(in the rows, 128 means zero)
Here are made-up objects, facts about them, and rows of numbers that follow some of those facts. Name the object behind each unnamed row.

Some rows with their names:
[ 89 157  96  69 127 123 123 115 130  97 120 149 136 151 137 124 136 159
 142  86 148 100  67  92  99  99 134 131  89 146 140 112 137 126 155 105] -> Q989
[119 171  63 105 147  98 161 110 160 113 150 142 137 136  82 118 156 145
 165  44 169 141 106 154  74 102 160  79 151 118 144 161 128  51 174 107] -> Q136
[114 109 145 114  96 153 113 128 114 113 120 147 125 152 187 131 125 145
 115 145 121  83 103  98 152 113 100 156  90 156 116  88 135 178 110 131] -> Q518
[128 155 138 119  93 135 143 135 132 116 124 134 141 139 108 135 134 124
 121  96 119 133 129 146 124 125 127 104 133 107 144 148 119 102 139 123] -> Q197
[133 104 138 147 124 127 133 102 110 131 126 115 109 141 126 125 122 121
 113 160 154 123 122  92 134 121 117 145 123 136 140 130 107 166 109 175] -> Q906
[115  89 152 143 147 142 127 126 113  90 149 115 121 145 138  90 132 128
 133 166 127 186 134 128 168 151 114 126 143 129  92 109 112 125 126 147] -> Q911
[155 130 137 131 152 127 122 126 134 142 113 102 122 100  94 128  96 120
 114 155 111 150 152 150 125 131 159 143 118 137 131 128 118 157 102 110] -> Q623
[103 101 159 119 107 152 122 139 129 121 112 134  72 112 128  90 125 124
 157 145 162 121 125 102 137 126 107 148 142 126 108 155  89 172 150 179] -> Q904
[119 113 160 150 110 144 135 133 119 127 126 139 131 147 137 134 132 121
 120 121 121 145 140 112 151 137 116 120 126 117 136 140 126 140 126 131] -> Q647
[129 147 133  84  97 108 149 125 138 109 101 135 145 176  95 108 155 116
 103 116 114 105 100 138 124 119 132 118 131 131 112  85 142 111 134  95] -> Q66
[158 143 126 154 143 121 122 116 139 183 104 124 110 110  92 136 106 109
 126 153 135 118 154 117 110 138 150 145 137 140 143 140 117 165 101 117] -> Q530
[171 117 136 155 126 123 127 127 147 178 116 117 127 106 122 138 101 116
 116 141 132 100 149 161 120 111 135 124 122 139 150 127 127 160 113 128] -> Q483
[105 134 119 150 131 140 109 139 125 122 127 171 113 133 155 138 134 133
 148 153 143 117 122  61 124 152 110 151 135 128 137 150 126 156 125 135] -> Q951
[139 137 135 142 139 154 105 137 130 144 114 128 126  95 113 145  97 128
 132 136  97 156 165 124 123 135 139 158 123 130 122 135 119 153 104  80] -> Q268
[160 116 147 134 126 131 138 108 143 172 129 119 121 110 146 148 111 116
 121 118 116 103 149 185 138 106 139 122 107 134 131 109 142 148 117 131] -> Q39
[129 107 148 180 174 119 116 174 118 130 151 116 145 110 148 123 135 110
 134 185 113 171 174 118 151 185 118 137 168  97 131 163 131 109 108 151] -> Q51
[101 129 126 161 126 152  97 134 126 126 122 155 111 120 147 150 119 117
 129 158 133 120 130  69 129 151 118 164 121 122 161 177 118 174 107 157] -> Q237
[122 127 126 154 127 128 119 131 100 142 129 123 131 124 148 144 129 118
 123 145 109 123 137  83 132 147 118 142 146 116 124 154 135 127 121 153] -> Q937
[ 94 116  88 131 179 117  95 121  97 120 143 120 131 127 158 103 117 176
 145 163 174 147  87  44 119 105  90 153 110 170 124 107 118 144 112 137] -> Q863

There are 5 kinds of fact about the objects: Δ, μ, Φ, ζ, Σ.
{Q105,Q20,Q292,Q509,Q904,Q949} Δ Q822
{Q115,Q407,Q863} Δ Q965
{Q135,Q361,Q681,Q981} Δ Q662
{Q136,Q27} Δ Q268
{Q14} Δ Q54
{Q151,Q177,Q245,Q332,Q498} Δ Q548
{Q156,Q37,Q508,Q989} Δ Q729
{Q160,Q220,Q223} Δ Q93
{Q163} Δ Q701
{Q17,Q170,Q998} Δ Q175
{Q18,Q213,Q58,Q853,Q88} Δ Q707
{Q181,Q425,Q676,Q923} Δ Q674
{Q189,Q265,Q356,Q486,Q690} Δ Q25
{Q197,Q204,Q743,Q846} Δ Q325
{Q212,Q966} Δ Q833
{Q225} Δ Q187
{Q229,Q532} Δ Q39
{Q233,Q347,Q942,Q986} Δ Q644
{Q236,Q281,Q368,Q90} Δ Q316
{Q237,Q343,Q96} Δ Q375
{Q248,Q259,Q56,Q755,Q897} Δ Q537
{Q252,Q669,Q761} Δ Q535
{Q269,Q418,Q68,Q835} Δ Q533
{Q273,Q606,Q648,Q73,Q905} Δ Q420
{Q275,Q283,Q406,Q541,Q787} Δ Q769
{Q29,Q77} Δ Q330
{Q297,Q453,Q647,Q651} Δ Q376
{Q304} Δ Q704
{Q32,Q593,Q881,Q901} Δ Q640
{Q322,Q573,Q807} Δ Q959
{Q328} Δ Q544
{Q337,Q780} Δ Q483
{Q362,Q451,Q53,Q821} Δ Q21
{Q367,Q582,Q692,Q823,Q854} Δ Q827
{Q383,Q763,Q911} Δ Q288
{Q442,Q63,Q746} Δ Q601
{Q448} Δ Q44
{Q51,Q514,Q906} Δ Q530
{Q518} Δ Q384
{Q520,Q99} Δ Q545
{Q536,Q679,Q719,Q8,Q937} Δ Q280
{Q584,Q652,Q841,Q988} Δ Q623
{Q650} Δ Q852
{Q66,Q951} Δ Q524
{Q665,Q687,Q750,Q909} Δ Q242
{Q710} Δ Q700
{Q767,Q874,Q887,Q932} Δ Q696
{Q802,Q921} Δ Q616
{Q815} Δ Q463
μ plefin <- Q105,Q135,Q151,Q156,Q163,Q170,Q189,Q20,Q204,Q212,Q220,Q223,Q225,Q233,Q236,Q248,Q265,Q268,Q280,Q29,Q32,Q322,Q343,Q356,Q37,Q383,Q406,Q453,Q51,Q533,Q536,Q548,Q584,Q623,Q63,Q644,Q652,Q681,Q687,Q696,Q700,Q707,Q761,Q77,Q822,Q863,Q90,Q911,Q942,Q966,Q988
μ tristin <- Q115,Q17,Q242,Q275,Q283,Q288,Q292,Q304,Q325,Q328,Q332,Q347,Q361,Q367,Q368,Q375,Q39,Q407,Q44,Q451,Q463,Q509,Q518,Q535,Q56,Q573,Q58,Q593,Q601,Q606,Q612,Q648,Q651,Q662,Q674,Q68,Q729,Q73,Q755,Q763,Q769,Q780,Q787,Q802,Q815,Q821,Q833,Q835,Q846,Q852,Q874,Q88,Q887,Q897,Q905,Q909,Q921,Q923,Q932,Q937,Q959,Q965,Q989,Q998
μ sokis <- Q136,Q14,Q160,Q175,Q177,Q18,Q181,Q187,Q197,Q21,Q213,Q229,Q237,Q245,Q25,Q251,Q252,Q259,Q269,Q27,Q273,Q281,Q297,Q316,Q330,Q337,Q362,Q376,Q384,Q418,Q420,Q425,Q442,Q448,Q483,Q486,Q498,Q508,Q514,Q520,Q524,Q53,Q530,Q532,Q537,Q54,Q541,Q544,Q545,Q582,Q616,Q640,Q647,Q650,Q66,Q665,Q669,Q676,Q679,Q690,Q692,Q701,Q704,Q710,Q719,Q743,Q746,Q750,Q767,Q8,Q807,Q823,Q827,Q841,Q853,Q854,Q881,Q901,Q904,Q906,Q93,Q949,Q951,Q96,Q981,Q986,Q99
Φ stubun <- Q105,Q56,Q96
Φ gukepak <- Q115,Q204,Q220,Q269,Q367,Q652,Q669,Q755,Q986
Φ zagol <- Q135,Q281,Q442,Q66,Q787,Q807,Q88,Q881,Q923
Φ klipim <- Q136,Q17,Q229,Q237,Q265,Q37,Q383,Q498,Q606,Q650,Q901
Φ nuflus <- Q151,Q156,Q163,Q719,Q746,Q767
Φ skapor <- Q170,Q177,Q18,Q27,Q29,Q347,Q448,Q520,Q536,Q584,Q665,Q690,Q863,Q887,Q921,Q966,Q989
Φ treseplel <- Q189,Q20,Q361,Q368,Q514,Q687,Q763,Q8,Q802,Q815,Q841,Q897
Φ brovozin <- Q212,Q283,Q304,Q322,Q508,Q73,Q874,Q942,Q998
Φ figik <- Q213,Q292,Q328,Q332,Q406,Q486,Q51,Q53,Q676,Q692,Q846,Q905,Q909,Q99
Φ naskibrom <- Q223,Q233,Q407,Q453,Q582,Q77,Q906
Φ boplek <- Q245,Q518,Q853,Q981,Q988
Φ maflu <- Q248,Q275,Q362,Q532,Q58,Q743,Q780,Q823,Q904
Φ tripudi <- Q297,Q337,Q356,Q593,Q648,Q710,Q821
Φ dodel <- Q509,Q63,Q854,Q951
Q14 ζ Q135
Q17 ζ Q99
Q170 ζ Q362,Q911,Q66,Q361
Q175 ζ Q18,Q681,Q163,Q700,Q640,Q225,Q704,Q998
Q177 ζ Q535,Q827
Q181 ζ Q252,Q361
Q189 ζ Q252,Q356
Q20 ζ Q701
Q229 ζ Q156,Q236,Q66,Q383,Q251
Q233 ζ Q486,Q187
Q237 ζ Q362,Q606,Q815,Q29
Q242 ζ Q88,Q827
Q248 ζ Q453,Q251
Q25 ζ Q343
Q265 ζ Q582,Q383,Q981
Q268 ζ Q827
Q269 ζ Q710,Q763,Q498
Q27 ζ Q909,Q245
Q280 ζ Q989
Q281 ζ Q252
Q283 ζ Q197,Q21
Q297 ζ Q648,Q518
Q304 ζ Q220,Q135,Q383
Q330 ζ Q690,Q616,Q252,Q328
Q337 ζ Q584
Q347 ζ Q420,Q160
Q407 ζ Q535,Q692
Q44 ζ Q273
Q451 ζ Q509,Q367,Q77,Q32,Q701
Q483 ζ Q225
Q508 ζ Q911
Q51 ζ Q584,Q582,Q367
Q514 ζ Q535,Q761,Q93
Q530 ζ Q53,Q322,Q252,Q383,Q593
Q532 ζ Q853,Q96,Q909,Q32
Q58 ζ Q220,Q780,Q332
Q601 ζ Q823,Q690,Q252,Q463,Q932,Q73
Q623 ζ Q651
Q63 ζ Q325,Q163,Q368,Q881,Q37
Q644 ζ Q518
Q650 ζ Q700,Q674,Q651
Q652 ζ Q536,Q66,Q245,Q425
Q662 ζ Q767,Q356
Q665 ζ Q322,Q710,Q606,Q827
Q676 ζ Q707,Q710,Q160
Q679 ζ Q584
Q68 ζ Q986,Q223,Q573
Q687 ζ Q823
Q696 ζ Q88
Q719 ζ Q707
Q729 ζ Q648
Q750 ζ Q53
Q787 ζ Q909
Q802 ζ Q743,Q406
Q807 ζ Q835,Q223,Q332,Q965
Q821 ζ Q853,Q535,Q746
Q833 ζ Q681,Q981,Q29
Q841 ζ Q383
Q854 ζ Q881
Q863 ζ Q406,Q8,Q746
Q874 ζ Q361
Q897 ζ Q135,Q8,Q383,Q225,Q73,Q37,Q966,Q56,Q39
Q90 ζ Q681,Q220
Q901 ζ Q316,Q204
Q906 ζ Q998
Q921 ζ Q743,Q780,Q707,Q966,Q965
Q923 ζ Q442,Q316,Q453
Q937 ζ Q66,Q533,Q988
Q942 ζ Q322,Q647,Q822,Q99,Q573
Q949 ζ Q932
Q951 ζ Q606,Q245,Q418
Q959 ζ Q648,Q332,Q846
[Q105,Q151,Q197,Q213,Q252,Q273,Q332,Q356,Q368,Q425,Q498,Q514,Q53,Q541,Q648,Q66,Q679,Q687,Q692,Q743,Q77,Q835,Q846,Q88,Q887,Q909,Q949,Q966,Q989] Σ a
[Q115,Q136,Q17,Q18,Q27,Q275,Q281,Q322,Q337,Q406,Q448,Q486,Q536,Q665,Q669,Q676,Q755,Q787,Q807,Q881,Q90,Q901,Q905,Q923,Q932,Q986,Q998] Σ d
[Q135,Q170,Q29,Q292,Q343,Q418,Q442,Q58,Q606,Q652,Q73,Q746,Q750,Q761,Q780,Q823,Q904,Q906,Q942,Q951,Q99] Σ f
[Q14,Q160,Q163,Q20,Q204,Q212,Q220,Q229,Q233,Q236,Q245,Q248,Q269,Q283,Q297,Q304,Q361,Q367,Q407,Q509,Q573,Q63,Q647,Q681,Q690,Q710,Q763,Q767,Q8,Q841,Q853,Q874,Q921,Q937,Q96,Q981] Σ c
[Q156,Q237,Q259,Q265,Q347,Q451,Q508,Q518,Q532,Q56,Q584,Q650,Q719,Q854,Q897] Σ e
[Q177,Q181,Q189,Q223,Q225,Q32,Q328,Q362,Q37,Q383,Q453,Q51,Q520,Q582,Q593,Q651,Q68,Q802,Q815,Q821,Q863,Q911,Q988] Σ b

Name these rows:
No name comes twice in this set of rows, the named rows included.
[145 161 102 106 124  89 168 148 156 122 140 123 167 150  86 118 173 114
 128  71 123 152 143 203 110 137 164  62 179  87 140 149 142  25 166 104]	Q486
[ 98 133  96 115 152 106 100 114 105 145 128 126 121 130 149 131 119 157
 127 145 155  89  84  33 112 104  92 159 106 150 132 125 129 158 105 153]	Q921
[159 164  84 124 127 107 180 158 144 113 148  92 167 106  92 112 147 139
 127  90 111 158 140 235 106 122 166  64 168 101 115 123 139  15 170  89]	Q406
[102 113 152 101 106 154 130 147 125 130 115 135  90 106 183  94 142 141
 164 127 144  94 122 116 130 117 103 146 128 143  82 119 116 161 164 146]	Q509
[146 176  60 109 163  84 157 141 135 137 143  86 161  86  63 119 138 156
 130  97 150 157 121 159  72  99 154  83 162 117 140 156 113  18 157 112]	Q90
[112 149  88  61 128 110 116 116 113  93 134 125 155 124 125 100 109 176
 118 106 162 121  68 128 110  72 118 134  78 147 143  89 109 113 140 107]	Q966
[105 114 116 117 121 138 102 110  98 117 115 135  98 151 144 132 119 153
 126 170 135  90  93  36 118 121 109 177 101 168 125 101 127 195 104 145]	Q347
[130  70 135 146 149 124 126 138 115 113 174 100 141 120 169  95 119 135
 117 164 140 147 136 161 172 117  98 120 111 137 131  97 113 130 126 162]	Q225
[113 178  38  56 149  75 148 109 154 113 139 140 152 160 101 103 139 171
 148  56 184 109  58 127  66  69 138  81 113 133 160 106 134  59 169 104]	Q18
[123  94 121 157 154 118 133 116 109 141 135 107 109 134 130 126 139 115
 136 171 130 139 144  88 144 152 111 140 165 139 106 133 124 141 118 167]	Q68

The same objects again, as new rows of numbers:
Known rows:
[138 152 129 129 156 151  77 180 128 145 131 110 129 111 148 116 132 115
 127 141 128 155 116 135 124 121 123] -> Q237
[128 130 113 118 120  95 112 165 117 118 166 147 128 117 148 137 131 106
 140 140 113 125 132 124 122 105 127] -> Q959
[121 141 113 135 118 113 132 135 133 116 142 136 107 120 120 147 115 121
 136 129 107 122 141 126 136 115 125] -> Q769
[121 138 114 117 103 122 126 162 140 119 135 147 114 127 116 141 115 125
 125 130 109 111 128 124 138 123 124] -> Q21
[125 147 114 117 160 160 128 145 106 136 188  97 129 126 171 122 129 127
 113 129  89 141 110 125 123  98 124] -> Q897
[119  74 143 154 103 159  91 189 131 118  87 111 120 140 125 120 111 149
 131 127  87  78 143 117 124 108 113] -> Q442
[112 140 122 126 158 156 176 117 123 142 111  93 118 114 120 120 133 146
 125 126 142 155 131 127 133 144 125] -> Q887
[134 102 157  88 155 108 188 124  95 150  88 111 117 108 141  94 145 110
 113 124 214 145 125 136 124 145 144] -> Q27
[145  86 168 108 120  78 174 115  94 125  70 153 133 141 127 101 146 120
 124 132 208 100 137 124 125 144 149] -> Q807
[144  84 157 121  96  73 160  18 117 118  90 144 140 142 106 137 129 120
 115  95 192 116 133 128 126 143 147] -> Q322
[147 124 161 104 144  97 154 113  99 151  72 110 121 103 135 108 143  93
 104 121 242 157 119 135 124 146 143] -> Q901
[131 115 136 124 136 132 126 171 117 127 136 150 143 146 142 105 138 139
 148 154  97 100 130 127 124 121 130] -> Q297
[141 130 135 140 120 107  81 112 116 105 174 155 145 154 143 129 124 140
 133 138 119 129 122 123 122 112 142] -> Q874
[128 143 115 121 166 130 137  84 136 135 250 123 118 141 143  94 136 129
 116 127 112 173 115 145 119 144 151] -> Q189
[111  66 126 145 147 163  80 182 125 144 161  68 116 111 165  98 132 115
 128 123  84 144 136 132 101 103 115] -> Q170
[141  81 162 120 123  74 173  93  86 119  76 142 136 131 131 107 149 122
 137 129 208 114 143 120 121 136 148] -> Q923
[132 145 119 134 133 126 147  61 149 129 149 147 151 146 112 139 136 138
 138 125 104 136 128 131 135 145 129] -> Q32
[157 162 124 143 139  91  97  82 134 137 151 153 161 129 140 137 150 102
 135 139 135 145 118 129 127 136 133] -> Q51
[123 138 116 139 143 135 163  86 149 137 137 138 143 137 113 122 145 140
 146 134 102 141 133 128 136 154 127] -> Q453

Name these rows:
No name comes twice in this set of rows, the named rows included.
[125 123 141  93 117 114 109 162 144 114 118 158 116 112 101 141 107 127
 166 134  95 146 145 149 139 128 124]	Q827
[125 144 137  73 167 145 132 165 127 141 139 136 145 116 126 106 141 146
 162 155 124 187 119 151 127 149 133]	Q177
[117 113 135 155 136 168  66 167 129 135  96  63 110  95 133 135 112 126
 122 115 119 153 135 127 118 105 104]	Q606
[123  92 145 142 109 168  83 174 131 122 102  99 116 133 132 128 103 138
 118 117  92 102 131 124 124  99 115]	Q418
[135  90 165 122 111 104 190  91 108 124  41 139 125 140 104 114 133 136
 123 120 207  96 142 122 137 150 144]	Q881
[122 115 133 132 131 131 172 109 119 119  99 137 135 144 116 125 136 156
 149 135 124 114 143 118 134 134 130]	Q648
[134 117 141 162 109 160  47 169 135 129  86  97 117 118 127 138 105 119
 110 116 123 114 127 123 125 105 110]	Q99
[132 163 121 127 136 131 151  83 132 120 136 143 143 140 113 141 128 153
 139 134 122 135 124 125 142 138 131]	Q651
[133 126 139 137 116 132 154 120 131 123  88 147 134 152 111 120 132 147
 133 137 137  95 136 121 137 143 133]	Q66
[127  92 127  98 118  84  93 145 138 119 171 160 139 112 133 133 134 106
 166 134  91 155 139 145 111 122 129]	Q268
[150 129 141 128 115 115  76 148 121 111 157 161 149 155 145 126 120 132
 129 138 104 106 117 126 127 108 134]	Q508
[123  97 133 153 130 121 164  76 142 124 141 135 124 149 111 108 136 138
 147 126 109 117 151 127 131 149 135]	Q356
[120 125 105 131 118  98  98 166 123 112 191 136 112 125 141 121 127 121
 128 142 132 135 132 124 115 124 142]	Q601
[115 120 112 138 153 166 145 126 145 148 140  91 130 123 134 125 137 126
 132 123  74 137 132 131 127 128 111]	Q584
[135 182  95 165 150 142 151  72 145 157 142 107 138 130 137 138 149 106
 105 125 134 134 116 118 139 144 123]	Q383

Now the same objects, written a new way:
Named rows:
[158 100 151  99 119 148 102 172 157 154 100 136  50 118 176 134 138 156
  99  79 132 176 108 158 135 117  94  82 113 165 139 139 100 170 160 136
 123 110 159 118 140  91 133 145 119 110 136 103] -> Q280
[133 104 151 147 110 159  77 151 112 132 111 140  75 122 144 136  98 133
 101 102 111 197 105 193  82 107  98  88 126 116 114 126  87 184 157 144
 112 123 128 132 155 109 144  89 132 118 145 138] -> Q923
[161  93 147  93 107 145  97 164 148 147 101 118  49 113 164 153 126 140
  95  87 131 187  95 155 136 121  93  76 130 168 112 141  78 172 167 110
 123 106 154 131 142 101 133 141 125 109 141 109] -> Q175
[143  95 154 159 108 160  96 131 112 141  95 148 102 127 152 129 100 108
 115 126 117 218 102 201  73 107 110 104 122 107 111 134  87 208 138 128
 121 121 151 148 156 124 149 106 141 105 168 152] -> Q259
[136 101 148 190 117 156  46 124 118 113 111 115 105 128 126 177  90 154
  43  77 102 178 116 187  99 106  96  79 150 104 135 118 102 144 146 128
 122 114 104 143 152 109 136 137 111 101 128 131] -> Q498
[144  89 152 166 112 154  74 149  86 136 127 122  69 123 131 113 102  95
  87  87 110 182 108 199  88 117  79 102 123 137 118 135  95 172 181 170
  89 154 106 118 171 121 130  74 133 134 129 159] -> Q676
[163 104 145 150 114 156  92 144 131 146  88 132  92 116 154 146 107 126
 115  88 124 208 104 195 107 104  99  94 122 130 135 136  91 191 128 128
 112 125 144 159 153 108 140 144 115 109 142 123] -> Q273
[176  86 156 107 104 144  99 139 152 148  93 121  75 112 163 157 122 127
  81  95 137 198  91 154 132 123  96  85 133 161 124 146  82 165 166  92
 137 108 160 138 146 115 130 158 119 107 149 129] -> Q769
[118 113 154 138 115 158 104 169 110 153 103 160  87 113 154 132 113 132
 119  88 109 195  90 182  75 114 104  77 136 109 121 135 102 215 163 160
 115 134 157 153 158 111 139  84 119 103 163 162] -> Q665
[198 101 159  89  91 137 106 133 146 161 101 139  63 109 170 125 106 113
 105  90 139 203 104 151 144 116  69  92 126 177 143 162  85 154 196 112
 118 121 149 134 141 111 118 122  86 127 131 144] -> Q746
[139 106 150 177 113 165  79 150 117 124 114 144  88 128 145 138  86 125
  98  99 113 206 108 193  80  99  97  96 133 110 137 127  91 180 151 142
 122 126 139 136 154 113 136 108 128 117 145 151] -> Q245
[141  98 149 133 126 148  94 147 122 156  85 129  81 120 167 128 134 141
 115  88 113 183 117 198  99 117 111  93 110 121 117 124 106 208 111 153
 103 122 135 138 156 102 154 123 129  95 150 110] -> Q863
[133  92 152 196 128 156  48 112 119 118 104 113 109 139 135 160 107 160
  43  81 102 166 132 199  94 111 107  86 137  99 136 112 120 149 115 142
 118 112  98 127 154 107 145 135 123  92 132 114] -> Q37
[106 108 144 167 108 163  40 144 113  96 135 120  61 139 135 158  84 160
  67 102  98 181 123 190  81  96  94  80 142  98  99 106  79 158 155 138
 119  93 102 107 146 102 147  81 146 114 137 117] -> Q229
[131 108 153 145 112 158 104 171 111 148 105 156  77 112 153 125 109 116
 124  94 109 205  87 182  75 114 102  90 127 113 126 136  93 220 160 157
 113 139 158 143 164 116 138  85 127 115 163 165] -> Q407
[180 110 163  96  99 133 108 137 162 155  99 146  61 119 184 130 118 136
  93  85 129 193 114 139 143 114  85  90 123 149 160 151  99 161 168 118
 135 103 160 117 137 100 124 138  92 109 144 132] -> Q761
[177 110 155  81  90 129 102 157 148 153 107 122  32 101 170 139 118 126
  96  74 122 201  99 137 148 116  78  84 126 152 131 151  73 178 186 117
 122 110 151 118 148  99 123 134 105 120 147 128] -> Q906
[127 108 153 152 114 174  82 137 118 132 104 178 116 139 151 138  82 152
 114 122 126 196 108 201  70 101  97  80 141 119 119 133 101 166 161 133
 125 109 140 152 129 113 144  66 114 105 141 151] -> Q710
[131 105 150 148 110 160  77 151 111 129 114 137  75 126 147 133  97 130
 102 100 109 194 109 193  85 106  96  87 129 119 113 126  85 187 158 145
 110 121 128 128 154 110 141  86 134 114 144 137] -> Q807

Which object is each row?
No name comes twice in this set of rows, the named rows included.
[142 103 149 173 111 163  75 142 119 121 113 137  81 131 144 138  86 119
  98 105 115 208 112 193  84  98  97 100 130 113 129 128  83 180 148 135
 121 116 134 130 155 114 138 107 134 115 146 143]	Q981
[172 115 158  72  89 131  97 155 147 153 105 129  40 105 166 145 116 141
  94  81 123 200 100 143 148 115  79  79 123 151 122 148  75 169 189 112
 128  99 144 119 138  92 130 130 100 118 146 123]	Q750
[219  85 157 126  98 151  79 136 106 133 118 117  49 116 139 122  78  89
  65  54 120 194 107 157 163 128  64  95 132 163 149 151  89 118 208 105
 121 139  99 102 155 111 125 105  83 137 122 168]	Q292
[157  89 151 174 127 151  77 127 121 140  91 121 101 126 149 137 120 134
  82  86 111 183 123 203 101 115 109 101 116 116 137 125 115 178 108 143
 109 126 122 136 162 109 146 143 124  99 141 120]	Q988
[142 105 149 141 115 165  72 124 132 139  95 146 107 129 153 152  94 160
 107 102 125 188 113 200  94 106  99  75 139 141 123 130  96 163 136 123
 112 109 123 163 133 107 145  98 108 102 123 118]	Q648
[148 101 152 168 112 163  79 142 116 128 107 141  92 130 144 136  91 120
 100 102 117 206 108 194  87 103  96  96 129 117 130 131  91 177 150 137
 118 122 133 137 153 115 139 108 128 115 142 147]	Q881
[180 102 163 124 124 131  92 178  82 170  79 134  83 114 131 110 160 139
  97  85 114 197 111 231 118 125  90 111  46 107  96 137 114 191 159 165
 108 138 104 103 165  83 163 162 135 129 157 111]	Q189
[150  94 157  95 117 144 110 167 147 161  99 137  61 116 176 135 145 150
  89  81 130 168 100 150 128 130  99  77 126 159 133 142 109 175 171 136
 125 115 163 121 146 100 131 132 115 101 149 123]	Q696
[177  90 155 134 121 151 101 132 128 163  87 145  94 128 167 106 120 117
 126 100 135 195 121 204 107 112  95 108  99 153 141 143 112 182 130 150
  96 135 136 137 153 111 139 119 115 118 129 121]	Q151
[160  93 156 120 112 151 108 159 147 157  96 137  83 106 162 155 122 134
  83  74 130 187  81 146 126 127  97  73 143 159 141 152 100 170 179 114
 132 125 171 155 150 113 123 144 103 103 146 149]	Q535
[158  78 148 160 124 145  68 126  97 142 112  93  65 126 144 111 128 105
  82  79 111 163 132 210 105 121  90 107 105 152 118 124 108 172 131 172
  70 148  90 109 176 114 141 100 138 122 118 111]	Q51
[190 116 152  88  97 155 108 152 147 142  88 154  56 112 178 149  84 143
 111  71 122 219  97 142 157 112  92  72 142 130 142 143  77 168 161  72
 159  90 159 137 125  92 146 129  79  93 161 144]	Q904
[142  89 148 132 101 150  84 138 108 136 108 117  55 124 154 115 109  94
 127 125 112 212 112 205  80 109 101 111 105 128  86 128  66 216 137 140
  97 124 126 120 164 122 153  83 166 124 157 128]	Q897
[183  77 154 184 119 153  66 126  91 142 100 102 101 118 119 133 107  91
  70  78 117 192 110 217 108 120  86 113 108 143 127 137 102 157 148 145
  87 159  93 136 178 124 134 136 126 134 120 142]	Q328

